Each row is followed by its class.
[ 15   1  34   1  30 -45 -14 -61  36   2 -31   5 -23 -10   6  21 -17 -22
  -1   3  40 -13  84  45 -51 -38 -10 -34   5  -2  -6  -2 -40]
rizu
[ 59  -6  10  57  16 -26   7  -8  -1  35  -8 -13  38 -90   1 -80  17   9
 -39 -27 -22 -29  35  54  79  34 -14  31 -50 -30 -48  18 -70]
Ful
[ -7 -30   0 -41   0   6   7  24   2  -2   9   8 -18  -1  11  16 -17 -15
   2  21 -28   7   2  29  -6  20  19 -24 -18 -13 -17 -12  -1]
Liv
[ 30 -80  80  41 -32  44   6  -5  -2  22  45  -2  23  49 -12   3 -77  25
  26 -19 -29 -67 -22   1  35  59 -76   3 -16  28  -1  12   5]
zuz
[ 26  34  18 -14 -20 -21  -2  17   5   3   6  30  16 -43 -13  24 -13   9
   9  59   7 -29 -24  24 -40   3   0 -15 -22 -19   3 -17  23]
ped
[ 16 -37  35  35 -34  29  -2  -6   5  50  22 -37  10 -22  18   3 -22 -46
 -76  15   1  21  28  32 -28  38  39  -6  12  -7 -54 -10 -77]
Liv
[-49  -3 -59 -38 -14 -11  16  32  14 -40   3   8 -19  -5   2 -28 -26 -14
  -6   9  52 -27  27  26 -27 -13   8 -17  10   1  15  14   1]
Ful
[ 17  10  -7 -48  -6 -35  -5   1  11  -3  -2  -5 -39  -7   5  30 -19  -6
 -21  26  57  -3  12  11 -65  -8   7 -31  13 -11 -17   0 -33]
rizu
[ -4   4  14 -18 -28  -1   3 -18  -1  23 -42   6 -33 -30  13  51  26  21
  26  45  53  20  -3  12  16 -16 -23 -59 -49   4  -6  -2  25]
telip
[ 23 -64  22  91  53   2   7 -36 -30  61  30   7 -14 -43 -19 -67 -11  -8
   0 -52 -59   8  12 -15  75  67 -22 -33  -7  32 -33  -5 -65]
Liv
[ 23 -38 -61 -13   7  49  20  42  -3  21  28 -16 -11  24  -1 -55  25  32
 -58 -51  55   9  27  24 -11  63 -57  15 -20  -9 -63 -14 -91]
tanep
[-31   5   0 -38 -20 -42 -11  -5  28   2   8  11  -4 -55  -6  15 -21 -20
  21  40 -15 -17  -2  43 -27 -11  46 -36 -20 -24  23 -29   1]
ped
[-62  11 -63 -44 -17 -40   5  10  32 -59   2   0 -77   2  13  -9  -7 -35
 -45   6  75  13  54  -6 -77  30  55 -37  36  31 -26   2 -13]
mig
[-10   2  18  -5 -20 -33 -27 -33  -7  53  -6 -25 -19 -84  -2  40  24  24
  14 -13 -16  39   3 -11   4 -14  73  -1 -10  25 -12  15   0]
zuz
[  3 -10 -21 -99 -51  -2 -17  56  13 -69  20  -2   7  16 -31  18 -43  34
  17  40  11 -46 -36  40 -11  22  -8 -34 -68 -63 -11  -8   8]
Mevi
[ 20 -10 -16  27 -19  36  28   6 -25  20 -14   7   9  -8  10 -23  38   4
  12 -16   0  14 -10 -34  14 -10 -37   5 -10  -9 -22  -2   5]
Liv
[  -6    1  -34  -19  -72  -48  -16  -21   47  -74   41   21   17   51
  -59 -103  -48    6  -40  -48  -47  -63   15  -50   -8  100   -2   18
   14   -5  -16  -65   36]
zeveg
[ 20  -3 -18   0 -45  20  24   0  -6  19  -3  -7 -17 -16  -9  14  -4  12
   7  -6 -22   2 -28   5  16  -9 -30   5 -22 -43  -8 -11   0]
rizu
[ 35  17  69 -28 -43 -42 -10  45  31  60  -3 -23  -9 -29   5 100 -14  11
 -18  39  61  45 -37  15 -64 -20  30  58  21   4 -26 -20 -47]
mig
[-24   1  30 -11  12 -30  30 -13 -10   7 -12  28 -48 -35  51  54   3   4
  -5  53  24  39  39  51 -42 -34  -5 -67 -43  11  19  32   2]
paf
[  0 -52  62  -2  -3 -43   4   8  24  -6   1 -13  -1  29  -2 -20 -61  40
 -49  -8  40 -10  40   9 -32  46 -10 -30 -36  10 -21  19 -26]
Ful
[-33  -8  11 -69 -34  17  -9   5  61  32   1 -28  10 111  31 114 -38 -13
  10 -12  33  89 -56  29 -13 -51  25  17  38  11 -18 -50  17]
zeveg
[ 30   6  47   1  13 -26 -19 -24   4  49  11   5 -23 -42  -9  34 -11   6
 -11  31   6  11  10  22 -62  22  -5 -18  -1  -9 -28 -14 -56]
tanep
[ 12  -3  49 -35 -31  10  23  52   3  15   7  17 -20  -2  24  92 -26  20
 -14  80  69  28 -18   0 -88  -1  -2 -20   7   0 -35  25  -2]
mig
[ 16 -22   0  12  15 -12   4 -21 -25  24  22 -14 -24 -18 -25 -45  20  38
  -4  -8  18   2   7 -15 -21  14 -23 -28 -35  -5  -2  -3 -45]
tanep
[  1  27  -4 -51 -48   9  15  23  17  -7  13  23 -12  41  26  31  -9   0
 -48  41   1  -4 -23   3 -35  39  26 -18  -6 -27  24  -5  -7]
mig
[ 72  28  11  54 -32  26  19  -1  -9  93  -1   3  14 -67  31 -16  77  -7
   7 -19  -4  16 -59 -17  66   3 -41  44   1 -14 -39  -6 -56]
mig
[ 12 -32 -40  24  -2  29  17  -4 -25 -25   9   0  -7  -1  -1  -2  -6   6
   2 -23  -9  -2  12 -17 -15  20 -25 -32 -36  -8 -24   6   5]
paf
[ 12 -50  41  47  -8 -11  10  -5   4  16  -2  -8  -9 -13 -33  10 -50  62
 -31  18 -10   1  43  52 -23  11 -32  -3 -33  24 -19   0  -6]
zuz
[  9  -6  37  30   3  42  -9 -11 -27  -2  34  15  13 -30 -14 -33   9  32
  21  28 -31  14 -39   7   7 -13 -24 -47 -34 -26 -21  10   9]
Mevi
[-12 -13  -9 -59 -13 -22  14  60  21 -15   0   4  10  20  22   6 -44   2
 -24  41   2 -19 -27  30 -31  -6   7  10  11 -36  12  -1  -8]
Ful
[ 36  17 -40 -10 -23 -26   3   8   8  17  -6  20  11 -51 -25 -26  11  27
  -1  26 -19 -19 -38   2   6  19 -34  26   3 -18  -5 -28 -33]
Sutu
[ 22  -2  87  65 -42  28  32 -23 -19  24  22  -3  14  -3  25 -10   8   4
   3  33 -25   4 -41 -35   0 -10 -16  10  -8 -12  15  18  17]
mig
[ -3 -13  23  -5 -26  11  -8   6   5   3   1   8   7 -20 -13   9 -27 -12
 -11  29 -10 -31 -15  23  27  35  -9  -4 -17 -18   0 -16   5]
telip
[ 12  18 -22  -2  -9 -29  -2 -19  11   1  25  -5  10  -1  -3 -14 -11 -25
 -23 -18   3  -1  -2   1  29  22  23  16  22  15 -17  -8 -23]
zeveg
[ 17   0  18  13  31 -44  16 -25 -10 -39   6  18 -27 -65   2  27 -33 -20
   6  46 -55  -7  48  52   8  10  18 -17 -26  -4 -26  26  10]
zeveg
[  0 -18 -47  10  -2  -3  13 -35  -3 -54  29  -9   4  24 -30 -72  -8  18
 -17 -26  28  -7  37 -12   0  18 -11 -48 -43   2 -17   1  -4]
zeveg
[  9  26 -18  -7   7  -3   8 -19 -30 -13   2  -6 -54 -41   9 -11  41  -9
  22 -21  29   2   5 -32 -57  10 -19 -11 -21 -13  -3  20 -34]
tanep
[-32  -9 -34 -69 -72  -8  -1  16  17 -18  27 -23 -30 -20  21 -14  -8   6
  -9  35 -70  -5 -36  28 -22  12  53  -1 -11 -36  18 -31  11]
zuz
[-24 -29  45  33 -21 -30  30   0  -9 -23  -5  23 -47 -66 -28  -3 -27  12
 -12  37 -26 -21  44  24 -34  12 -32   4 -20  24  13  30  22]
Sutu
[ -7 -30 -31  -3  31 -42  17  14  -8 -51   7  22 -53 -47  -2 -68 -11  26
   5   0 -44 -28  24  14  -8  35 -31  -5 -11  15 -23   9   8]
zuz
[ 17 -42  40  24  33 -44 -12 -28   4  32  18   9   5 -55 -35 -14  -4  -1
  54 -28  25  -4  14 -15  16 -32 -34 -19  -5  34 -37   4 -19]
zeveg
[-16 -46   1  38 -36 -31  42 -58 -24 -31  11 -23 -13  17  22 -81 -18  57
  -2  13  22 -45  42 -38  32  33 -24 -57 -37  35  31  44   4]
zuz
[ 28 -50  26 -31  -6  18 -14  43  20  35  22 -32  28  56  -1 -22 -15  38
 -31  -2  46  20 -69   3  15  33 -39  18 -12 -12 -30 -55 -53]
telip
[ 39  11 -23 -23 -60  22  16  30  -8  36  -6  -1  12 -51  -2   6  53  44
  13 -13  10  27 -53 -61 -30  -3  -9  10 -50 -67  -6  -5 -50]
mig
[  0 -37 -20 -56  11 -34   1   1  31 -39  10   3   3  18 -37 -69 -20  62
  32 -21  57 -18  -7  20   3  27 -66 -36 -78 -10  -6 -14 -40]
Sutu
[ -1  10 -44  32   4  24  11 -15  -5 -16  20   8  -8 -15   3 -42 -15  14
   8 -25 -35   4 -14   8  11  31 -20  21  15   9 -10  -8 -15]
zuz
[ 23 -14  71 106  20 -22  39  -3 -35  31   5   2 -38 -60 -11 -47  10  -6
 -42 -30 -21  -3  25   5  31 -11 -56  67  23  36 -23  32   6]
rizu
[-13 -34  97 -28  17 -54 -21 -19  14 -10 -15   2 -27 -20  25  47 -31  -3
 -21 106  81 -17  68  32 -49   5  24 -75   0  44 -33  25  20]
telip
[  3 -13  28  13  -9 -22  -6 -22  16  31   5  -2   6 -15  19   2  -9  -1
 -58  27  53  -5  46  19 -27  42  32 -64 -12  25 -35   7 -25]
ped
[ 16 -23  -4   3  14 -35  26  22 -31 -68 -14  19 -40   5 -18 -58   4  -3
 -51  18  31 -55  61 -11 -28  38 -30 -43 -40  21 -25  37  39]
Liv
[  3   6 -27  34   8   1  14 -15  -4  -6   1  29  33 -18  -6 -24  -9   7
   1   6   3 -32  20 -12  -1  21  -5 -22   2  -2   1  -1   5]
ped
[  7  21  33 -11 -25 -14   1  -4   4 -10  -6   5  34  23   8  15 -20 -25
  24   1 -11 -14 -36 -28  12   1  11  40  19 -11   4  -9  34]
Liv
[ -9  19   7  18 -19 -13 -10 -60 -10 -33  23   6   0   0  -3 -30 -29  10
  23  16 -35 -34 -12 -36 -10  23  22 -27  11  16  26  10  40]
zuz
[ 12 -18   6  20 -27   2 -23 -13  -1  -3  24 -19  52  30 -24 -36 -13 -43
 -30 -82   4 -52 -23 -52   1  21  -1  23  -6 -11   8   0 -10]
paf
[ 22 -13   7  25 -18  29  19   9 -31  -8  25  18  12  12  -6 -38  -4   5
 -18   4 -20 -25   6 -41 -10  45 -10   4   3   4   4   3   7]
Liv
[-24 -34 -14  39  25  -6  32  -3  -6 -27 -28 -14 -31 -17   0 -19 -17 -27
 -64 -33  72  -5  94  12 -78  11 -45   0  -1  -5 -50  44 -67]
tanep
[-24 -42  23 -17 -37   5   4   2  -4 -10  38 -28   2   4  21  33 -43 -43
 -27  18 -64 -18 -11  41   5  14  54 -12 -30 -28  25   4   7]
paf
[-20   3 -17 -54  40  -6   8  22   5  24  -7  21  49   7  11  -4  -3  40
  48 -10  41  25 -50  -3  19 -60  -5 -20 -22 -33  33  18 -19]
Ful
[ -5 -33  70  64 -55   6  29 -60 -12  -7  30 -27 -35  19   7 -25  -9  11
 -36  -7 -23  24  34 -10  10  32  -6 -44 -50  33 -16  18  39]
zeveg
[ -2  59  31  24  -1  14 -43 -56 -22 -22  40  10  10 -29 -21   5   3 -10
  28  10 -81 -10 -11  15  30   6  72  -3  -1  -1  49   2  29]
Mevi
[-58 -25  14 -49 -36 -71 -33 -12  33 -58   0  -6 -30 -17 -37 -22 -47 -20
 -33  69  84 -59  58  28 -17  35  39 -71  -6  38 -36  -9  59]
telip
[ 20  32  22 -42 -92 -10 -24 -53  63  51 -16 -10  39  53   4  35  -7  17
  -1  -5  27   0 -14  -5 -14 -20   6   6  14 -36  15 -62 -10]
rizu
[ -9 -34 -17 -19  28 -32  25  42  -6 -17  -1  24 -42 -43  -8  36 -27 -11
 -35  37  23  17  41  29 -56 -14 -14 -27   8  14 -49  27 -10]
zeveg
[  3 -50 -10   6  23   7  11   3 -17 -15   9  -1   0  25 -10 -29 -20  -5
 -11 -11  20 -15  32 -20 -19  23 -10 -38 -11   9 -12   8 -27]
Liv
[ 30   4 -94 -60  -2 -44   2  63  12 -16   1  31  -7 -29 -18 -45 -18  26
 -19   6   3 -57 -10  13  27  72 -14  -6  -7 -21 -30 -14 -28]
Ful
[ 31 -29  -3 -25  35 -19  19  35  -9   4   0   2  10 -13 -13  16 -27  41
  54  29  45  17 -15  25   4 -17 -40 -10 -37 -10 -27  -9 -35]
Liv
[ 35 -13  28 -21  25 -31 -34   9  13  33  -5  -5  44   1  27  49 -15 -58
 -45 -29  21 -18  -8 -10 -28  10  24  16  27  -9 -35  14 -55]
paf
[  18    2    8   13   12  -24   18   44  -12   54   13   23  -36 -111
  -22  -33   10   19  -66    2  -83   44  -28   40  -49   37  -27   40
  -28  -72  -30  -26  -91]
tanep
[ 49  22 -79  39 -26  28  48 -25 -12  -4  -5   7  -4  22  15 -21  14  18
  -3 -38 -41  11 -12  -7  55  35 -62  12 -28 -26   9 -20 -44]
zeveg
[ -1 -26   0  19   1  28  24 -17 -10   9   0   4  20  30  -8 -21   2  61
   0   7  35  27 -13 -18   4  -2 -48 -21 -19  18  -5  13   1]
Sutu
[ 25 -28  24 -48 -24 -40   5  11  31   2   3   2  19  -2  12  32 -34   7
 -37  59  78 -13  43  28 -44   4 -12 -42  -8  -1 -67  12 -29]
zeveg
[ 35   0 -21  28 -17  20  31  39 -13  25 -14   3 -17 -24  11 -15  13  32
 -17 -18 -13  22 -26  -9 -19   9 -48  25 -13 -24  -5  -4 -38]
Ful
[  36   27   -4   95  -69   77    6  -32  -44  -61   45    2   19   -5
  -40  -30  -41   23   18  -46 -100  -47   -9  -44   31  103  -23   46
  -25  -28   29    3   -1]
Mevi
[-33  -2 -16 -36 -37  47 -11  12 -19 -43  39  13  -2   8 -14  -8  -2  12
  -8  65   8 -24  -4  20 -21 -10  24 -76 -18 -14   2  18  47]
Mevi
